cols: E J R N M
[ 2.20  7.88  7.45 -3.05  7.62] -> vugeg
[-7.99  7.85  0.85 -0.31  2.62] -> Nir
[ 4.87 -4.44  5.87 -0.01  2.27] -> Tasob
[ 1.93 -4.22 -2.01 -5.32 -6.08] -> vep
[ 5.42 -2.47  8.03 -3.52  4.97] -> nuzin
[-3.99 -7.08 -3.99 -3.99 -3.99] -> vani
[ 4.55 -2.26 -6.54  6.46  4.32] -> Bini
[ 0.44 -0.90  4.41 -1.01 -3.83] -> Kufa
down: [-4.44 -4.22 -2.47 -7.08]
J
down: [ 2.27 -6.08]
M
tags:
[-5.32] -> Q_917
[-4.22] -> Q_735
[-0.31] -> Q_696
[-3.99] -> Q_345
key vep 3: 
Q_917
dup vani: 
[-3.99]

cols: A G D Y C H L K B
[-5.22  0.01 -2.77 -5.22 -1.03 -1.38 -5.22 -0.16 -5.22]  Kufa
[ 2.64 -1.45 -2.02  1.66 -0.32  2.34 -3.15 -0.84  5.34]  mesi
[-6.54 -2.39 -0.16 -3.91 -1.97  0.20 -3.58  2.60  1.38]  lamo
[ 0.98 -3.70 -1.43  2.72 -1.88  2.75 -1.85 -0.30 -4.99]  vep
down: [-0.16 -0.84]
K
key -> tag
[-1.45] -> Q_740
[-3.71] -> Q_245
[-1.43] -> Q_25
[-1.46] -> Q_788
[-3.70] -> Q_963
key vep 1: 
Q_963
dup Kufa: 
[-5.22]
q: [-5.22  0.01 -2.77 -5.22 -1.03 -1.38 -5.22 -0.16 -5.22]
Kufa

cols: F P T X S V U Q
[-1.89  5.34 -0.06 -3.87 -4.04  1.15 -3.00 -0.74] = mesi
[0.09 0.08 2.75 2.25 2.02 3.86 0.43 1.66] = Kufa
[ 2.14 -2.15 -0.58  2.03  0.08 -0.11 -2.87 -5.24] = vugeg
[ 0.47 -0.91  2.00  1.03 -1.93 -3.62 -2.34  0.97] = Nir
[ 2.25  1.18  0.17 -1.43  2.22 -0.89 -0.73  2.35] = nuzin
[ 0.57  2.53  0.52  1.89 -1.27 -1.24  1.45 -0.33] = lamo
[-4.48  2.69 -8.56 -1.37  0.97  0.77 -2.57  3.50] = dufi
[ 2.25 -2.74  0.17 -1.43  2.22 -0.89 -0.73  2.35] = darob
[-0.30  1.64  1.49  3.44  3.01 -3.71 -0.74  1.63] = vep
Table of tags by key:
[1.89] -> Q_942
[1.45] -> Q_681
[0.43] -> Q_816
[-2.87] -> Q_988
[1.44] -> Q_205
[-2.86] -> Q_626
key lamo 6: 
Q_681
q: [-1.89  5.34 -0.06 -3.87 -4.04  1.15 -3.00 -0.74]
mesi
q: [ 0.57  2.53  0.52  1.89 -1.27 -1.24  1.45 -0.33]
lamo

cols: zofu potos Tar Suvar
[-6.37  2.76  2.44  0.06] : vugeg
[ 2.50 -0.39 -1.25 -0.53] : vep
[ 3.66 -0.69 -0.63 -0.46] : mesi
[ 3.48 -2.00 -2.00  0.51] : nuzin
[ 3.03 -0.94 -0.24  3.66] : Tasob
[ 1.34  2.36  7.83 -0.89] : Kufa
tags:
[0.50] -> Q_28
[-1.25] -> Q_663
[0.07] -> Q_637
[-0.53] -> Q_330
[0.06] -> Q_167
[0.51] -> Q_264
[-0.54] -> Q_48
[2.50] -> Q_139
key vep 3: 
Q_330
dup nuzin: 
[-2.00]

cols: Fitup Madar Fufu nume zus Nupen Ped ramam
[ 3.61 -3.31 -2.56  2.49  1.49 -5.38 -2.59 -2.44]  Tasob
[-0.84 -0.76 -0.40 -0.70 -1.68  0.27  1.23  3.52]  vani
[ 1.99 -1.58 -1.50  1.34  3.80 -0.20 -0.44 -2.23]  lamo
[ 1.72 -1.40  0.41  3.58  3.66  3.07  1.54 -0.06]  darob
[ 1.46  0.05  2.35 -8.30  5.03  4.02 -7.85 -4.87]  vep
[-6.89 -2.20 -1.41 -5.80  6.10 -2.20 -2.20 -2.20]  Bini
[-0.44 -7.35 -2.83 -1.18  1.55  1.99 -2.61  7.41]  vugeg
[ 1.14  5.52 -3.77 -2.40  3.49 -5.23  0.05  3.37]  dufi
dup Bini: 
[-2.20]
down: [ 0.27 -0.20  3.07  4.02 -2.20  1.99 -5.23]
Nupen
Table of tags by key:
[1.34] -> Q_83
[7.41] -> Q_42
[-2.20] -> Q_714
[-2.23] -> Q_248
key lamo 7: 
Q_248

